Below are the code and all the weights of a small trained network. Each question names an input and a target symbol and asks about switching units off, where a switched-off unit gives its printed mean instead of its output.

import numpy as np


def w(rows, s, z=0):
    codes = np.array(rows[::2]) - 128.0
    scale = np.full(codes.shape[1], s)
    scale[-1] = z or s
    return codes * scale


def f(y):
    return np.maximum(y, 0)


def softmax(a):
    e = np.exp(a - a.max(-1, keepdims=True))
    return e / e.sum(-1, keepdims=True)


def log_softmax(a):
    a = a - a.max(-1, keepdims=True)
    return a - np.log(np.exp(a).sum(-1, keepdims=True))


def net(x, mask):
    ids = ['ΓΞΦΨαδεζθμπ'.index(c) for c in x.split()]
    T = len(ids)
    res = E[ids] + P[:T]
    u = 0
    for l in range(2):
        r = res
        for j in range(2):
            rows = slice(4 * j, 4 * j + 4)
            q, k, v = (r @ M[l][rows].T for M in (Q, K, V))
            z = softmax(np.where(np.tri(T) > 0, q @ k.T / 4**0.5, -1e9)) @ v
            o = O[l][rows]
            res = res + np.where(mask[u + j], z, o[:, -1]) @ o[:, :-1]
        u += 2
        y = f(res @ A[l][:, :-1].T + A[l][:, -1])
        res = res + np.where(mask[u : u + 8], y, B[l][:, -1]) @ B[l][:, :-1]
        u += 8
    return log_softmax(res[-1] @ U[:, :-1].T + U[:, -1])


Q, K, V, O, A, B = {}, {}, {}, {}, {}, {}
E = w([
[99,63,82],'Γ',
[144,82,131],'Ξ',
[71,110,185],'Φ',
[107,216,123],'Ψ',
[98,231,42],'α',
[4,172,154],'δ',
[52,181,138],'ε',
[62,67,73],'ζ',
[142,138,163],'θ',
[79,183,129],'μ',
[121,208,125],'π',
],0.016)
P = w([
[154,253,249],'0',
[13,132,120],'1',
[23,158,138],'2',
[15,158,141],'3',
[25,169,131],'4',
[15,162,115],'5',
[30,144,165],'6',
[28,140,114],'7',
[18,132,133],'8',
[41,124,146],'9',
[32,144,132],'10',
[44,120,143],'11',
[50,116,144],'12',
[77,88,165],'13',
],0.0039)
Q[0] = w([
[148,204,124],'0.h0',
[111,50,84],'0.h0',
[90,142,142],'0.h0',
[140,106,174],'0.h0',
[94,202,50],'0.h1',
[186,49,161],'0.h1',
[116,255,75],'0.h1',
[91,53,234],'0.h1',
],0.01)
K[0] = w([
[110,181,137],'0.h0',
[119,94,131],'0.h0',
[207,108,130],'0.h0',
[118,99,108],'0.h0',
[251,95,199],'0.h1',
[85,174,98],'0.h1',
[188,73,127],'0.h1',
[129,208,71],'0.h1',
],0.015)
V[0] = w([
[51,90,153],'0.h0',
[195,101,144],'0.h0',
[122,146,231],'0.h0',
[89,138,168],'0.h0',
[73,155,100],'0.h1',
[179,73,109],'0.h1',
[255,119,190],'0.h1',
[100,26,134],'0.h1',
],0.0086)
O[0] = w([
[39,161,57,208],'0.h0',
[231,37,253,50],'0.h0',
[157,195,117,192],'0.h0',
[121,157,180,195],'0.h0',
[97,136,25,197],'0.h1',
[195,50,211,20],'0.h1',
[185,78,226,2],'0.h1',
[122,52,233,99],'0.h1',
],0.0048,0.0046)
A[0] = w([
[88,154,181,162],'0.n0',
[133,17,189,252],'0.n1',
[154,170,129,127],'0.n2',
[85,110,191,5],'0.n3',
[66,89,89,32],'0.n4',
[82,116,181,39],'0.n5',
[136,3,73,116],'0.n6',
[253,80,84,218],'0.n7',
],0.012,0.0028)
B[0] = w([
[108,146,79,227],'0.n0',
[122,132,2,140],'0.n1',
[126,146,187,156],'0.n2',
[149,114,79,150],'0.n3',
[163,138,215,255],'0.n4',
[156,150,40,159],'0.n5',
[107,224,185,169],'0.n6',
[173,175,108,132],'0.n7',
],0.0076,0.0066)
Q[1] = w([
[148,172,148],'1.h0',
[130,197,87],'1.h0',
[82,180,152],'1.h0',
[146,182,37],'1.h0',
[3,199,129],'1.h1',
[15,179,77],'1.h1',
[86,215,87],'1.h1',
[129,90,185],'1.h1',
],0.013)
K[1] = w([
[126,138,132],'1.h0',
[136,217,122],'1.h0',
[98,213,152],'1.h0',
[169,189,145],'1.h0',
[219,121,115],'1.h1',
[200,146,123],'1.h1',
[252,143,205],'1.h1',
[76,124,115],'1.h1',
],0.014)
V[1] = w([
[52,85,167],'1.h0',
[117,191,170],'1.h0',
[144,95,79],'1.h0',
[222,70,152],'1.h0',
[60,172,196],'1.h1',
[225,188,145],'1.h1',
[155,1,56],'1.h1',
[206,138,200],'1.h1',
],0.0087)
O[1] = w([
[48,6,83,125],'1.h0',
[174,74,141,187],'1.h0',
[130,149,106,97],'1.h0',
[117,184,64,7],'1.h0',
[64,79,158,150],'1.h1',
[241,163,172,156],'1.h1',
[101,204,114,62],'1.h1',
[152,54,3,125],'1.h1',
],0.0054,0.018)
A[1] = w([
[193,128,119,68],'1.n0',
[19,111,129,161],'1.n1',
[162,103,137,247],'1.n2',
[30,77,133,150],'1.n3',
[137,223,123,119],'1.n4',
[138,47,78,177],'1.n5',
[254,133,99,2],'1.n6',
[177,50,44,93],'1.n7',
],0.008,0.0068)
B[1] = w([
[57,62,18,133],'1.n0',
[138,51,84,254],'1.n1',
[187,204,59,240],'1.n2',
[149,96,87,253],'1.n3',
[151,113,220,164],'1.n4',
[151,7,96,175],'1.n5',
[46,72,97,137],'1.n6',
[85,255,215,148],'1.n7',
],0.0045,0.0067)
U = w([
[119,125,215,53],'Γ',
[202,24,54,248],'Ξ',
[91,99,167,60],'Φ',
[10,116,70,149],'Ψ',
[107,69,193,105],'α',
[111,3,221,2],'δ',
[83,216,100,168],'ε',
[178,76,193,205],'ζ',
[53,81,109,88],'θ',
[150,100,221,53],'μ',
[58,102,121,119],'π',
],0.007,0.0045)

Each question gives the input, a string of symbols that net reads in full, and the target symbol t.
The units are the heads (4 rows each of Q, K, V and O) and the neurons (one row each of A and B). Each row of codes is followed by its name. A weight is (code - 128) times the scale printed after its matrix; where a second scale follows, it is the last column's (O, A, B and U).
mask holds one flag per unit, layer by layer, with each layer's heads first. A switched-off unit (its flag False) gives its mean, the last column of its rows in O or B, instead of its output. The means were averaged over made-up inputs and are rounded, as every weight is.
A unit's drop is (log p(t) with every unit on - log p(t) with that unit switched off) / (log p(t) with every unit on - log p(t) with every unit switched off).
The circuit of an input: a set's keep is (log p(t) with only the set's units on - log p(t) with every unit switched off) / (log p(t) with every unit on - log p(t) with every unit switched off). Starting from the 12 units with the biggest drops (on a tie, the unit counted first), units are removed one at a time, each time the one whose removal leaves the highest keep (on an exact tie, the one counted first), for as long as the keep stays at least 0.8.
units of the circuit, in order: the units of the circuit, biggest drop first
top k neurons: the k neurons with the biggest drops, biggest first
k most important neurons of layer l: the k neurons of layer l with the biggest drops, biggest first
which heads matter: for each layer, one digit per head in row order, 1 if its drop is at least 0.15 and else 0, layers parted by /
drop when u is switched off: that unit's drop, to one decimal
input θ ζ θ, target Ξ: units of the circuit, in order : [1.h1; 0.h1; 0.h0]
input θ δ θ Ξ π θ Γ Ξ Ξ θ π, target Ξ: units of the circuit, in order : [1.h1; 0.h0]
input δ δ δ δ δ Ψ ε θ θ Γ ζ ζ, target δ: which heads matter : 10 / 11
input θ ζ Ψ ε Γ Ξ θ, target Ξ: units of the circuit, in order : [1.h1; 0.h1]
input δ Ξ Ξ Ξ Ξ δ θ Ξ Ξ δ Φ Ψ Ξ ε, target δ: units of the circuit, in order : [1.h0; 0.h1]
input θ θ θ θ θ Φ, target Ξ: units of the circuit, in order : [1.h1; 0.h1; 0.h0; 0.n5]
input θ ζ Γ Φ ε ε Ψ Φ θ θ Γ θ α Φ, target Ξ: top 2 neurons : [1.n5; 0.n2]
input Γ Ξ δ δ Ξ, target Ψ: top neuron : [0.n1]
input δ Ξ Γ, target δ: units of the circuit, in order : [1.h0; 0.h0; 0.n4; 0.h1]
input Ξ δ θ θ δ Φ Ξ δ ζ Φ θ θ Ψ θ, target ε: units of the circuit, in order : [0.h1; 1.h1; 0.n1; 0.h0]
input θ π θ μ θ μ ε θ Ξ ε, target Ξ: which heads matter : 11 / 01
input δ θ π θ α θ Γ Γ θ θ π Ξ δ, target δ: units of the circuit, in order : [1.h0; 0.h1; 0.h0]
input θ θ θ Γ θ ε θ θ ε θ θ δ Ξ μ, target Ξ: which heads matter : 11 / 01
input Ξ δ Ξ Ξ, target ε: which heads matter : 11 / 01
input θ θ ζ Ξ δ θ Γ ζ Γ Ξ δ Ξ ε, target Ξ: top neuron : [1.n5]
input δ ζ Φ θ, target δ: which heads matter : 11 / 11
input Ξ Φ π θ Γ Ξ θ δ θ, target ε: 2 most important neurons of layer 0 : [0.n1; 0.n4]
input θ θ ε δ, target Ξ: drop when 1.h1 is switched off : 0.5
input θ θ Ξ θ θ δ Ξ ε μ ζ θ θ θ μ, target Ξ: drop when 1.h1 is switched off : 0.8
input θ θ δ δ, target Ξ: most important neuron of layer 1 : [1.n5]
input δ Ξ ε Ψ ε θ θ Γ, target δ: drop when 1.h1 is switched off : 0.2
